Below are the code and all the weights of a small trained network. Each question names an input and a class and asks about switching units off, where a switched-off unit gives its printed mean instead of its output.

import numpy as np


def w(rows, s, z=0):
    codes = np.array(rows[::2]) - 128.0
    scale = np.full(codes.shape[1], s)
    scale[-1] = z or s
    return codes * scale


def norm(h):
    return h / np.sqrt((h * h).mean(-1, keepdims=True) + 1e-5)


def f(y):
    return np.maximum(y, 0)


def log_softmax(a):
    a = a - a.max(-1, keepdims=True)
    return a - np.log(np.exp(a).sum(-1, keepdims=True))


def net(x, mask):
    res = np.array(x, float).reshape(1, 2) / 4 @ E
    u = 0
    for l in range(2):
        y = f(norm(res) @ A[l][:, :-1].T + A[l][:, -1])
        res = res + np.where(mask[u : u + 4], y, B[l][:, -1]) @ B[l][:, :-1]
        u += 4
    return log_softmax(norm(res)[-1] @ U[:, :-1].T + U[:, -1])


A, B = {}, {}
E = w([
[154,57,93,92,64,164,56,161,249,101,62,178],'x0',
[45,167,70,205,205,159,43,204,76,132,130,185],'x1',
],0.002)
A[0] = w([
[61,168,162,119,130,117,164,137,29,186,220,89,152],'L0N1',
[192,110,157,47,42,116,191,58,188,77,127,146,5],'L0N2',
[188,190,252,100,18,49,241,5,74,169,229,10,156],'L0N3',
[154,118,132,143,104,100,144,93,161,79,127,117,30],'L0N4',
],0.0029,0.0022)
B[0] = w([
[66,79,185,64,71,139,150,198,161,179,142,47,198],'L0N1',
[72,58,216,71,83,235,134,244,137,201,149,36,193],'L0N2',
[225,226,99,235,149,63,132,45,147,117,158,169,255],'L0N3',
[2,18,77,46,120,145,114,98,169,11,61,210,141],'L0N4',
],0.0034,0.007)
A[1] = w([
[169,111,208,112,148,162,69,44,34,129,138,213,4],'L1N1',
[154,120,61,140,176,143,44,46,130,36,39,253,16],'L1N2',
[150,50,192,38,92,160,198,78,145,159,92,118,30],'L1N3',
[38,107,122,68,207,86,175,171,25,182,163,47,25],'L1N4',
],0.0045,0.0034)
B[1] = w([
[58,163,228,194,66,39,39,200,240,46,164,213,128],'L1N1',
[238,185,47,215,205,166,122,101,201,17,44,200,199],'L1N2',
[68,54,160,90,50,171,54,237,122,177,48,148,229],'L1N3',
[45,144,201,58,120,142,23,173,2,29,250,218,252],'L1N4',
],0.0047,0.0037)
U = w([
[241,234,207,211,126,41,213,51,196,216,208,39,252],'0',
[111,35,209,41,26,217,65,238,239,206,36,83,221],'1',
[4,209,209,73,217,141,30,212,19,47,234,180,252],'2',
[187,188,32,202,239,211,34,168,221,13,28,239,195],'3',
[34,35,33,25,232,69,221,27,100,185,38,33,4],'4',
[27,44,35,16,254,69,216,34,112,195,43,26,4],'5',
[60,48,24,33,208,62,201,45,45,213,33,61,4],'6',
],0.0048,0.0034)

Each question gives the input, the list of numbers given to net, and the class t.
The units are the neurons (one row each of A and B). Each row of codes is followed by its name. A weight is (code - 128) times the scale printed after its matrix; where a second scale follows, it is the last column's (A, B and U).
mask holds one flag per neuron, layer by layer. A switched-off neuron (its flag False) gives its mean, the last column of its row in B, instead of its output. The means were averaged over made-up inputs and are rounded, as every weight is.
A unit's drop is (log p(t) with every unit on - log p(t) with that unit switched off) / (log p(t) with every unit on - log p(t) with every unit switched off).
The circuit of an input: a set's keep is (log p(t) with only the set's units on - log p(t) with every unit switched off) / (log p(t) with every unit on - log p(t) with every unit switched off). Starting from all 8 units, units are removed one at a time, each time the one whose removal leaves the highest keep (on an exact tie, the one counted first), for as long as the keep stays at least 0.8.
units of the circuit, in order: the units of the circuit, biggest drop first
top k neurons: the k neurons with the biggest drops, biggest first
top k neurons in layer l: the k neurons of layer l with the biggest drops, biggest first
drop when u is switched off: that unit's drop, to one decimal
input [-4,-4], class 0: units of the circuit, in order -> L0N3
input [0,-7], class 0: top 2 neurons -> L0N3, L0N1
input [5,2], class 3: top 2 neurons in layer 0 -> L0N2, L0N1
input [8,2], class 3: units of the circuit, in order -> L0N2, L1N2
input [1,0], class 1: units of the circuit, in order -> L0N3, L1N4, L0N1
input [-7,0], class 0: top 2 neurons in layer 0 -> L0N3, L0N2
input [2,2], class 3: top 2 neurons -> L0N1, L0N2
input [0,-1], class 0: top 3 neurons -> L0N3, L0N2, L1N4
input [-5,0], class 0: drop when L0N2 is switched off -> 0.1
input [4,3], class 3: drop when L0N2 is switched off -> 2.3
input [5,1], class 3: drop when L0N2 is switched off -> 3.0
